Below is a small trained network, with its code and all its weights. Each question gives an input and a class and asks what happens when units are switched off, that is, made to give their printed mean instead of their output.

import numpy as np


def w(rows, s, z=0):
    codes = np.array(rows[::2]) - 128.0
    scale = np.full(codes.shape[1], s)
    scale[-1] = z or s
    return codes * scale


def f(y):
    return np.maximum(y, 0)


def log_softmax(a):
    a = a - a.max(-1, keepdims=True)
    return a - np.log(np.exp(a).sum(-1, keepdims=True))


def net(x, mask):
    res = np.array(x, float).reshape(1, 8) / 4 @ E
    y = f(res @ A[0][:, :-1].T + A[0][:, -1])
    res = res + np.where(mask, y, B[0][:, -1]) @ B[0][:, :-1]
    return log_softmax(res[-1] @ U[:, :-1].T + U[:, -1])


A, B = {}, {}
E = w([
[131,127,123,130,123,116,133],'x0',
[133,158,144,132,142,170,133],'x1',
[39,103,56,247,42,150,159],'x2',
[126,125,123,123,125,122,130],'x3',
[130,129,113,125,139,141,140],'x4',
[44,58,216,86,81,186,206],'x5',
[136,91,86,130,145,110,149],'x6',
[1,208,120,92,251,39,127],'x7',
],0.0079)
A[0] = w([
[167,128,117,207,43,99,92,218],'N1',
[155,88,218,148,100,156,184,195],'N2',
[194,120,82,88,88,171,86,171],'N3',
[136,136,186,9,193,87,169,253],'N4',
[13,182,78,180,133,93,86,180],'N5',
[63,95,132,109,114,134,141,29],'N6',
[242,111,124,91,115,108,58,151],'N7',
[24,98,148,166,118,131,146,189],'N8',
],0.011,0.004)
B[0] = w([
[193,142,61,73,112,211,212,208],'N1',
[139,63,113,170,53,117,71,204],'N2',
[149,109,180,11,105,232,159,192],'N3',
[70,98,168,217,76,61,17,254],'N4',
[158,182,121,32,254,91,177,234],'N5',
[67,58,156,23,143,139,151,154],'N6',
[84,154,218,23,153,217,152,212],'N7',
[26,159,76,97,62,209,186,202],'N8',
],0.0084,0.013)
U = w([
[76,159,199,49,173,183,169,151],'0',
[169,188,161,95,194,8,33,216],'1',
[183,31,216,162,76,121,107,193],'2',
[11,163,166,255,118,25,126,110],'3',
[194,172,114,129,142,184,227,101],'4',
[136,255,69,130,236,104,160,3],'5',
[106,84,54,177,64,157,168,85],'6',
],0.0075,0.0045)

Each question gives the input, the list of numbers given to net, and the class t.
The units are the neurons (one row each of A and B). Each row of codes is followed by its name. A weight is (code - 128) times the scale printed after its matrix; where a second scale follows, it is the last column's (A, B and U).
mask holds one flag per neuron, in row order. A switched-off neuron (its flag False) gives its mean, the last column of its row in B, instead of its output. The means were averaged over made-up inputs and are rounded, as every weight is.
A unit's drop is (log p(t) with every unit on - log p(t) with that unit switched off) / (log p(t) with every unit on - log p(t) with every unit switched off).
The circuit of an input: a set's keep is (log p(t) with only the set's units on - log p(t) with every unit switched off) / (log p(t) with every unit on - log p(t) with every unit switched off). Starting from all 8 units, units are removed one at a time, each time the one whose removal leaves the highest keep (on an exact tie, the one counted first), for as long as the keep stays at least 0.8.
units of the circuit, in order: the units of the circuit, biggest drop first
k most important neurons: the k neurons with the biggest drops, biggest first
drop of u: that unit's drop, to one decimal
input [5,-7,8,-5,2,-5,-7,2], class 5: units of the circuit, in order : N5
input [-3,-4,5,-7,-1,-2,-8,-7], class 4: 3 most important neurons : N1, N4, N3
input [-3,-5,5,0,-7,0,1,5], class 5: 2 most important neurons : N5, N7
input [5,7,8,-6,-8,6,-8,-8], class 6: units of the circuit, in order : N2, N8
input [8,5,-3,-7,3,-2,-6,1], class 1: units of the circuit, in order : N8, N1
input [-7,8,8,-4,-1,0,4,1], class 5: units of the circuit, in order : N5, N7
input [-5,0,-8,-4,8,-7,-7,0], class 0: 3 most important neurons : N7, N3, N2
input [1,7,3,-5,-2,1,7,0], class 6: 2 most important neurons : N7, N5
input [-4,3,5,3,6,-6,4,-1], class 4: units of the circuit, in order : N1, N4
input [0,-4,3,-2,-6,-1,-8,8], class 5: units of the circuit, in order : N5, N7
input [-2,-3,-8,5,-5,3,4,1], class 3: 2 most important neurons : N4, N5
input [1,7,3,-2,6,-1,-8,-1], class 4: units of the circuit, in order : N4, N7
input [-8,8,-7,0,3,2,2,1], class 3: 2 most important neurons : N4, N5
input [-1,1,6,-2,-4,-8,5,-4], class 4: units of the circuit, in order : N1
input [1,-4,-6,1,5,5,-7,-8], class 2: 2 most important neurons : N2, N5
input [7,6,4,2,4,-2,6,-6], class 4: 2 most important neurons : N4, N1
input [-3,0,4,6,5,0,4,1], class 5: 2 most important neurons : N7, N3
input [-6,-6,-3,8,-1,-1,3,7], class 1: 2 most important neurons : N5, N8
input [-4,4,-3,6,6,0,-6,2], class 1: 2 most important neurons : N8, N2
input [2,6,-4,0,7,5,-1,-7], class 2: units of the circuit, in order : N2
input [8,2,-7,-2,4,7,7,8], class 3: drop of N4 : 0.3
input [0,-4,-7,-2,3,-8,8,-1], class 0: drop of N7 : 1.5
